Here is a tiny trained network, its code and every weight. The questions are about switching its units off for an input and a target symbol, where a switched-off unit gives its printed mean instead of its output.

import numpy as np


def w(rows, s, z=0):
    codes = np.array(rows[::2]) - 128.0
    scale = np.full(codes.shape[1], s)
    scale[-1] = z or s
    return codes * scale


def f(y):
    return y / 2 * (1 + np.tanh(0.7978845608 * (y + 0.044715 * y**3)))


def softmax(a):
    e = np.exp(a - a.max(-1, keepdims=True))
    return e / e.sum(-1, keepdims=True)


def log_softmax(a):
    a = a - a.max(-1, keepdims=True)
    return a - np.log(np.exp(a).sum(-1, keepdims=True))


def net(x, mask):
    ids = ['Ψβγεμστ'.index(c) for c in x.split()]
    T = len(ids)
    res = E[ids] + P[:T]
    u = 0
    for l in range(2):
        r = res
        for j in range(2):
            rows = slice(3 * j, 3 * j + 3)
            q, k, v = (r @ M[l][rows].T for M in (Q, K, V))
            z = softmax(np.where(np.tri(T) > 0, q @ k.T / 3**0.5, -1e9)) @ v
            o = O[l][rows]
            res = res + np.where(mask[u + j], z, o[:, -1]) @ o[:, :-1]
        u += 2
        y = f(res @ A[l][:, :-1].T + A[l][:, -1])
        res = res + np.where(mask[u : u + 8], y, B[l][:, -1]) @ B[l][:, :-1]
        u += 8
    return log_softmax(res[-1] @ U[:, :-1].T + U[:, -1])


Q, K, V, O, A, B = {}, {}, {}, {}, {}, {}
E = w([
[124,93,40],'Ψ',
[248,146,73],'β',
[172,47,121],'γ',
[67,245,70],'ε',
[16,103,92],'μ',
[227,76,161],'σ',
[144,161,192],'τ',
],0.019)
P = w([
[187,252,58],'0',
[148,191,108],'1',
[154,154,138],'2',
[153,127,153],'3',
[154,111,152],'4',
[167,104,158],'5',
[173,106,149],'6',
[165,109,166],'7',
[181,115,158],'8',
[175,102,156],'9',
[179,105,150],'10',
[192,110,123],'11',
],0.0037)
Q[0] = w([
[129,169,204],'L0H0',
[141,254,69],'L0H0',
[97,135,44],'L0H0',
[119,90,140],'L0H1',
[193,92,135],'L0H1',
[164,92,61],'L0H1',
],0.009)
K[0] = w([
[153,179,254],'L0H0',
[171,170,99],'L0H0',
[127,105,113],'L0H0',
[215,133,123],'L0H1',
[132,90,143],'L0H1',
[129,160,199],'L0H1',
],0.0095)
V[0] = w([
[236,195,173],'L0H0',
[157,226,111],'L0H0',
[67,131,176],'L0H0',
[135,147,12],'L0H1',
[187,74,2],'L0H1',
[172,189,223],'L0H1',
],0.0082)
O[0] = w([
[66,83,112,219],'L0H0',
[166,125,159,218],'L0H0',
[155,108,83,15],'L0H0',
[166,128,34,238],'L0H1',
[123,120,2,253],'L0H1',
[110,194,217,138],'L0H1',
],0.0078,0.003)
A[0] = w([
[241,151,151,253],'L0N0',
[137,111,145,163],'L0N1',
[112,128,159,200],'L0N2',
[193,254,169,94],'L0N3',
[241,148,83,119],'L0N4',
[98,242,126,29],'L0N5',
[178,99,168,187],'L0N6',
[128,2,229,101],'L0N7',
],0.0087,0.0049)
B[0] = w([
[49,64,161,254],'L0N0',
[108,118,140,140],'L0N1',
[70,159,2,147],'L0N2',
[204,199,144,172],'L0N3',
[174,82,190,225],'L0N4',
[226,214,108,147],'L0N5',
[102,83,81,178],'L0N6',
[89,138,198,164],'L0N7',
],0.0061,0.007)
Q[1] = w([
[229,110,154],'L1H0',
[215,199,103],'L1H0',
[1,97,59],'L1H0',
[50,161,48],'L1H1',
[154,41,37],'L1H1',
[38,145,128],'L1H1',
],0.0075)
K[1] = w([
[196,32,171],'L1H0',
[254,197,109],'L1H0',
[70,113,95],'L1H0',
[169,111,155],'L1H1',
[135,139,127],'L1H1',
[193,124,128],'L1H1',
],0.012)
V[1] = w([
[20,79,172],'L1H0',
[52,71,46],'L1H0',
[170,52,113],'L1H0',
[200,54,170],'L1H1',
[109,1,141],'L1H1',
[92,128,92],'L1H1',
],0.0098)
O[1] = w([
[53,114,16,10],'L1H0',
[109,251,121,244],'L1H0',
[36,60,207,252],'L1H0',
[184,45,203,172],'L1H1',
[121,71,159,154],'L1H1',
[68,225,2,159],'L1H1',
],0.0069,0.0031)
A[1] = w([
[112,134,2,232],'L1N0',
[48,156,211,151],'L1N1',
[102,232,214,154],'L1N2',
[67,138,131,159],'L1N3',
[45,98,200,1],'L1N4',
[157,102,225,130],'L1N5',
[241,146,191,15],'L1N6',
[105,203,92,213],'L1N7',
],0.0085,0.0066)
B[1] = w([
[173,163,82,253],'L1N0',
[115,145,76,185],'L1N1',
[85,112,200,194],'L1N2',
[88,141,139,179],'L1N3',
[42,108,2,152],'L1N4',
[55,150,132,210],'L1N5',
[71,92,68,221],'L1N6',
[210,126,202,224],'L1N7',
],0.0095,0.0061)
U = w([
[209,67,60,235],'Ψ',
[72,255,74,45],'β',
[34,238,232,253],'γ',
[186,174,217,114],'ε',
[48,157,71,6],'μ',
[79,105,104,24],'σ',
[182,7,198,159],'τ',
],0.0071,0.0026)

Each question gives the input, a string of symbols that net reads in full, and the target symbol t.
The units are the heads (3 rows each of Q, K, V and O) and the neurons (one row each of A and B). Each row of codes is followed by its name. A weight is (code - 128) times the scale printed after its matrix; where a second scale follows, it is the last column's (O, A, B and U).
mask holds one flag per unit, layer by layer, with each layer's heads first. A switched-off unit (its flag False) gives its mean, the last column of its rows in O or B, instead of its output. The means were averaged over made-up inputs and are rounded, as every weight is.
A unit's drop is (log p(t) with every unit on - log p(t) with that unit switched off) / (log p(t) with every unit on - log p(t) with every unit switched off).
The circuit of an input: a set's keep is (log p(t) with only the set's units on - log p(t) with every unit switched off) / (log p(t) with every unit on - log p(t) with every unit switched off). Starting from the 12 units with the biggest drops (on a tie, the unit counted first), units are removed one at a time, each time the one whose removal leaves the highest keep (on an exact tie, the one counted first), for as long as the keep stays at least 0.8.
circuit, biggest first: the units of the circuit, biggest drop first
unit that matters most: the unit with the biggest drop
k most important neurons: the k neurons with the biggest drops, biggest first
k most important neurons of layer l: the k neurons of layer l with the biggest drops, biggest first
heads that matter: for each layer, one digit per head in row order, 1 if its drop is at least 0.15 and else 0, layers parted by /
drop when u is switched off: that unit's drop, to one decimal
input ε τ γ Ψ ε σ, target σ: heads that matter => 10 / 10
input Ψ μ τ Ψ μ ε τ σ β γ, target σ: unit that matters most => L0H0
input Ψ ε γ ε μ, target β: 3 most important neurons => L1N0, L0N5, L0N3
input γ Ψ Ψ τ γ, target μ: heads that matter => 01 / 10
input Ψ τ Ψ τ Ψ, target γ: circuit, biggest first => L0H1, L1H0
input β β τ τ τ ε τ ε ε, target ε: heads that matter => 00 / 10
input τ τ ε σ, target μ: heads that matter => 00 / 10
input τ β ε γ β σ τ, target τ: heads that matter => 01 / 11
input Ψ μ Ψ β Ψ μ, target Ψ: 2 most important neurons of layer 0 => L0N4, L0N0
input β τ τ τ Ψ τ Ψ Ψ ε β, target γ: 2 most important neurons => L1N5, L0N0
input μ τ β τ μ γ τ τ τ β, target γ: heads that matter => 01 / 00
input Ψ γ σ τ τ σ σ γ, target σ: heads that matter => 00 / 01
input ε γ Ψ τ τ τ τ ε β, target τ: heads that matter => 00 / 10
input μ τ τ ε, target ε: unit that matters most => L1N7
input Ψ τ τ ε Ψ Ψ Ψ ε, target Ψ: 2 most important neurons => L0N5, L1N6
input Ψ τ τ Ψ Ψ τ Ψ, target γ: heads that matter => 11 / 00
input τ τ ε γ Ψ ε Ψ ε, target Ψ: circuit, biggest first => L1H0, L0H1, L0N5, L0N3
input τ Ψ Ψ τ, target Ψ: circuit, biggest first => L0H1, L1H0
input τ μ τ β τ ε τ γ β, target τ: heads that matter => 01 / 10
input Ψ τ τ γ τ Ψ τ β τ σ, target μ: most important neuron => L1N4
input τ τ β τ, target τ: 2 most important neurons => L0N3, L1N0
input τ μ σ γ Ψ ε μ σ σ, target σ: drop when L0N3 is switched off => 0.0
input Ψ γ β Ψ τ σ ε ε τ μ, target β: drop when L1N5 is switched off => -0.1
input ε τ σ γ, target μ: drop when L1N4 is switched off => 0.1
input ε β Ψ Ψ Ψ τ σ ε, target τ: drop when L1H0 is switched off => 0.2
